Questions about the grid below. Indices start at 1.
1) What is the entry at the centre?
2) What is the entry at row 3, column 2?
3) What is the entry in row 3 and column 1?
4) What is the bottom entry of the column that holds the smallest entry?
5) What is the entry just right of the smallest entry?
6) What is the entry in the top-right corner?
7) What is the entry in the bottom-left corner?
8) What is the entry in row 2 and column 1?
[[124 123 122 134 133 128 140]
 [134 133 122 128 131 116 122]
 [127 123 116 145 119 132 122]
 [110 116 109 117 117 142 118]
 [142 140 143 153 133 140 120]
 [130 141 120 129 132 123 121]
 [129 122 146 119 146 147 138]
 [136 132 125 131 128 129 114]
 [142 125 138 133 142 136 147]
 [120 131 114 127 128 126 127]
 [117 128 105 131 127 131 116]
 [153 136 137 132 149 118 139]
 [125 133 118 132 109 100 130]]
1) 119
2) 123
3) 127
4) 100
5) 130
6) 140
7) 125
8) 134

[[124 133 144 119 123 117 118]
 [126 127 119 135 132 136 133]
 [136 120 130 136 127 134 130]
 [127 135 114 123 132 124 122]
 [125 113 124 125 130 126 121]
 [138 124 122 125 137 144 142]
 [124 135 119 110 124 128 127]
 [114 116 139 109 119 114 127]
 [115 107 138 121 121 126 149]]
Indices start at 1.
The entry at row 2, column 1 is 126
What is the entry at row 1, column 3? 144
The entry in the bottom-right corner is 149
What is the entry at row 1, column 2? 133
The entry at row 1, column 1: 124
What is the entry in the bottom-left corner? 115
What is the entry just right of 137? 144
The entry at row 3, column 1 is 136
The smallest entry is 107
The entry at row 2, column 2: 127
The centre entry -> 125
What is the entry just right of the centre entry? 130
What is the entry just left of the largest entry? 126
What is the entry at row 3, column 3? 130
What is the entry in row 2 and column 3? 119
The entry just left of the centre entry: 124
The entry directly below the centre entry is 125

a =
[[140 146 128 141 147 128 114 115 127 138 111 115 133 138 128 136]
 [144 107 136 125 127 142 144 119 117 143 108 120 117 135 125 143]
 [144 149 131  99 118 122 108 133 121 134 130 122 120 127 144 129]
 [143 120 134 121 119 127 113 143 122 138 136 132 149 145 126 137]
 [141 122 124 113 118 143 128 132 137 149 131 104 133 140 109 121]
 [137 121 127 135 142 138 114 141 126 129 125 125 129 140 115 116]
 [142 135 128 135 124 113 128 135 130 143 141 113 137 105 139 138]
 [143 135 138 137 120 126 130 116 133 145 128 121 131 122 115 111]]
Report the first entry of the smallest entry's row.
144
Report the 1st entry, reading row by row.
140
Report the entry in the top-right corner.
136
Report the entry directly below the smallest entry.
121
Report the entry in the bottom-left corner.
143
Report the second entry on the main diagonal.
107
The smallest entry in the first row: 111
The third entry on the diagonal from the top-right corner: 127
Report the fourth entry, reading row by row.
141
The entry in the bottom-right corner: 111
Report the bottom entry of the column that holds the smallest entry.
137
The 4th entry from the end, reading row by row is 131
The largest entry in the first row -> 147
Report the largest entry in the last row.
145
The third smallest entry -> 105
The entry directly above the smallest entry -> 125
The largest entry in the last column -> 143
The entry just right of the smallest entry: 118
Report the 2nd entry in reading order.
146

Read these off the grid that follows.
1) What is the third entry on the main diagonal?
2) What is the smallest entry in the last row?
3) What is the 1st entry on the main diagonal?
4) What is the smallest entry in the first row?
5) What is the last entry of the smallest entry's row?
6) What is the entry in the bottom-left corner?
7) What is the largest entry in the last row?
8) What is the fourth-last entry, reading row by row?
[[122 123 121 128 151 135 144 121 127 121 124 139 130 133 131 118]
 [122 127 124 138 121 128 131 131 119 127 117 137 119 136 121 115]
 [125 120 123 126 124 120 149 136 123 134 144 134 123 133 122 116]
 [131 122 138 124 136 125 135 128 120 131 121 129 129 125 126 133]
 [130 130 147 123 133 124 137 132 125 131 138 136 128 133 121 118]
 [126 120 117 128 129 127 122 121 130 130 134 129 128 127 127 119]]
1) 123
2) 117
3) 122
4) 118
5) 115
6) 126
7) 134
8) 128

array([[144, 131, 102, 140, 151, 100],
       [124, 122, 141, 129, 119, 128],
       [139, 118, 118, 132, 139, 126],
       [116, 115, 139, 138, 111, 125],
       [152, 146, 114, 103, 125, 151],
       [120, 125, 139, 138, 120, 114],
       [119, 127, 139, 141, 133, 123],
       [112, 146, 142, 113, 110, 142],
       [141, 106, 146, 117, 127, 142],
       [133, 139, 134, 122, 118, 128],
       [148, 122, 122, 137, 129, 118],
       [130, 106, 112, 139, 150, 135],
       [117, 143, 139, 111, 121, 145],
       [130, 137, 136, 124, 115, 130],
       [117, 132, 145, 130, 116, 121]])
Counting starts at 1.
Which number is the bottom entry of the column that holds the largest entry?
A: 117
The entry at row 2, column 2 -> 122
The entry at row 3, column 1 -> 139
Which number is the top-left entry?
A: 144
The entry at row 3, column 3 is 118
Which number is the entry in the top-right corner?
A: 100
Which number is the entry in row 1 and column 2?
A: 131
Which number is the entry just left of the smallest entry?
A: 151
Which number is the entry directly below the smallest entry?
A: 128
The bottom-right entry -> 121
Which number is the entry at row 2, column 1?
A: 124
Which number is the entry in row 1 and column 3?
A: 102
The entry directly below the largest entry is 120
Which number is the entry directly above 113?
A: 141
Which number is the entry directly above 150?
A: 129
Which number is the entry directly above 103?
A: 138

Read these off the table that follows.
1) Find the entry in the top-left corner.
2) Find the bottom-left entry.
3) Find the third entry from the end, reading row by row.
4) Find the last entry, reading row by row.
5) Find the 2nd entry on the diagonal from the top-right corner.
6) Find the 3rd entry on the main diagonal.
7) Find the entry directly below the smallest entry.
8) Find the fifth entry from the end, reading row by row.
[[138 126 119 120 124 130 127]
 [136 135 117 124 107 138  98]
 [129 130 119 120 119 134 115]
 [123 115 116 127 122 130 121]
 [120 122 127 130 135 127 142]
 [128 134 133 124 127 128 121]
 [103 117 123 129 128 121 132]
 [116 130 133 127 137 116 130]
 [133 122 122 130 123 126 129]
 [122 132 129 128 122 130 118]
 [141 126 131 131 132 126 137]]
1) 138
2) 141
3) 132
4) 137
5) 138
6) 119
7) 115
8) 131
